Here is a tiny trained network, its code and every weight. The questions are about switching its units off for an input and a class, where a switched-off unit gives its printed mean instead of its output.

import numpy as np


def w(rows, s, z=0):
    codes = np.array(rows[::2]) - 128.0
    scale = np.full(codes.shape[1], s)
    scale[-1] = z or s
    return codes * scale


def f(y):
    return np.maximum(y, 0)


def log_softmax(a):
    a = a - a.max(-1, keepdims=True)
    return a - np.log(np.exp(a).sum(-1, keepdims=True))


def net(x, mask):
    res = np.array(x, float).reshape(1, 2) / 4 @ E
    y = f(res @ A[0][:, :-1].T + A[0][:, -1])
    res = res + np.where(mask, y, B[0][:, -1]) @ B[0][:, :-1]
    return log_softmax(res[-1] @ U[:, :-1].T + U[:, -1])


A, B = {}, {}
E = w([
[74,61,27,193,118,130,38,170,188,116,149,86],'x0',
[49,178,123,110,81,189,255,214,152,120,84,111],'x1',
],0.014)
A[0] = w([
[125,124,88,97,142,154,132,104,112,135,125,118,151],'n0',
[87,97,185,149,92,100,187,113,165,85,189,135,250],'n1',
[81,148,127,146,69,144,157,229,145,114,57,70,84],'n2',
[206,94,171,203,239,18,47,91,103,129,194,152,87],'n3',
[220,152,250,33,171,128,226,64,56,144,85,254,93],'n4',
[33,15,2,253,124,152,83,111,148,57,157,44,91],'n5',
[35,139,129,138,77,174,211,203,145,59,95,36,131],'n6',
[170,148,77,66,57,229,167,181,158,139,89,144,75],'n7',
[99,79,8,165,110,157,75,188,205,105,122,55,113],'n8',
[172,132,62,61,175,75,78,125,88,204,204,140,175],'n9',
[61,136,102,83,122,131,186,115,156,99,116,201,91],'n10',
[125,104,112,136,147,87,104,56,121,112,179,174,78],'n11',
],0.0077,0.019)
B[0] = w([
[136,80,157,126,139,141,131,134,61,89,149,156,151],'n0',
[213,213,76,99,112,197,114,62,43,54,85,189,249],'n1',
[103,145,183,52,183,41,135,137,168,169,137,126,185],'n2',
[92,151,191,52,187,81,93,85,160,199,93,135,229],'n3',
[105,115,125,169,58,118,141,236,131,111,185,7,252],'n4',
[131,131,119,164,88,134,138,211,139,100,118,72,240],'n5',
[152,151,180,86,188,90,73,153,148,162,95,167,232],'n6',
[57,103,234,93,155,50,129,129,202,177,144,128,165],'n7',
[125,154,118,158,71,146,83,209,107,119,184,94,226],'n8',
[158,164,138,96,116,139,76,109,103,145,84,149,213],'n9',
[118,70,161,128,148,84,111,157,160,144,107,128,153],'n10',
[58,118,179,126,146,4,142,103,225,169,125,135,158],'n11',
],0.012,0.019)
U = w([
[105,127,138,152,32,118,129,177,128,104,164,11,91],'0',
[93,135,191,67,239,55,111,108,155,180,79,178,64],'1',
[209,177,95,96,97,228,126,87,50,54,57,254,246],'2',
[93,57,118,137,139,115,170,109,137,121,170,142,107],'3',
[74,106,94,170,130,153,169,67,145,99,142,149,101],'4',
],0.011)

Each question gives the input, the list of numbers given to net, and the class t.
The units are the neurons (one row each of A and B). Each row of codes is followed by its name. A weight is (code - 128) times the scale printed after its matrix; where a second scale follows, it is the last column's (A, B and U).
mask holds one flag per neuron, in row order. A switched-off neuron (its flag False) gives its mean, the last column of its row in B, instead of its output. The means were averaged over made-up inputs and are rounded, as every weight is.
A unit's drop is (log p(t) with every unit on - log p(t) with that unit switched off) / (log p(t) with every unit on - log p(t) with every unit switched off).
The circuit of an input: a set's keep is (log p(t) with only the set's units on - log p(t) with every unit switched off) / (log p(t) with every unit on - log p(t) with every unit switched off). Starting from all 12 units, units are removed one at a time, each time the one whose removal leaves the highest keep (on an exact tie, the one counted first), for as long as the keep stays at least 0.8.
units of the circuit, in order: the units of the circuit, biggest drop first
most important unit: the unit with the biggest drop
k most important neurons: the k neurons with the biggest drops, biggest first
drop of u: that unit's drop, to one decimal
input [3,-3], class 2: units of the circuit, in order : (n4 n2)
input [4,7], class 1: most important unit : n6
input [-5,-5], class 0: 2 most important neurons : (n4 n6)
input [-7,8], class 1: 2 most important neurons : (n6 n7)
input [-2,4], class 1: 2 most important neurons : (n7 n6)
input [1,-3], class 2: 2 most important neurons : (n2 n6)
input [-3,3], class 2: 2 most important neurons : (n3 n5)
input [4,5], class 1: 3 most important neurons : (n4 n6 n2)
input [0,-3], class 2: 3 most important neurons : (n2 n6 n7)
input [2,1], class 2: drop of n4 : 0.5
input [-8,4], class 0: drop of n4 : 5.2
input [3,6], class 1: drop of n9 : 0.0
input [-3,4], class 1: drop of n5 : 1.3
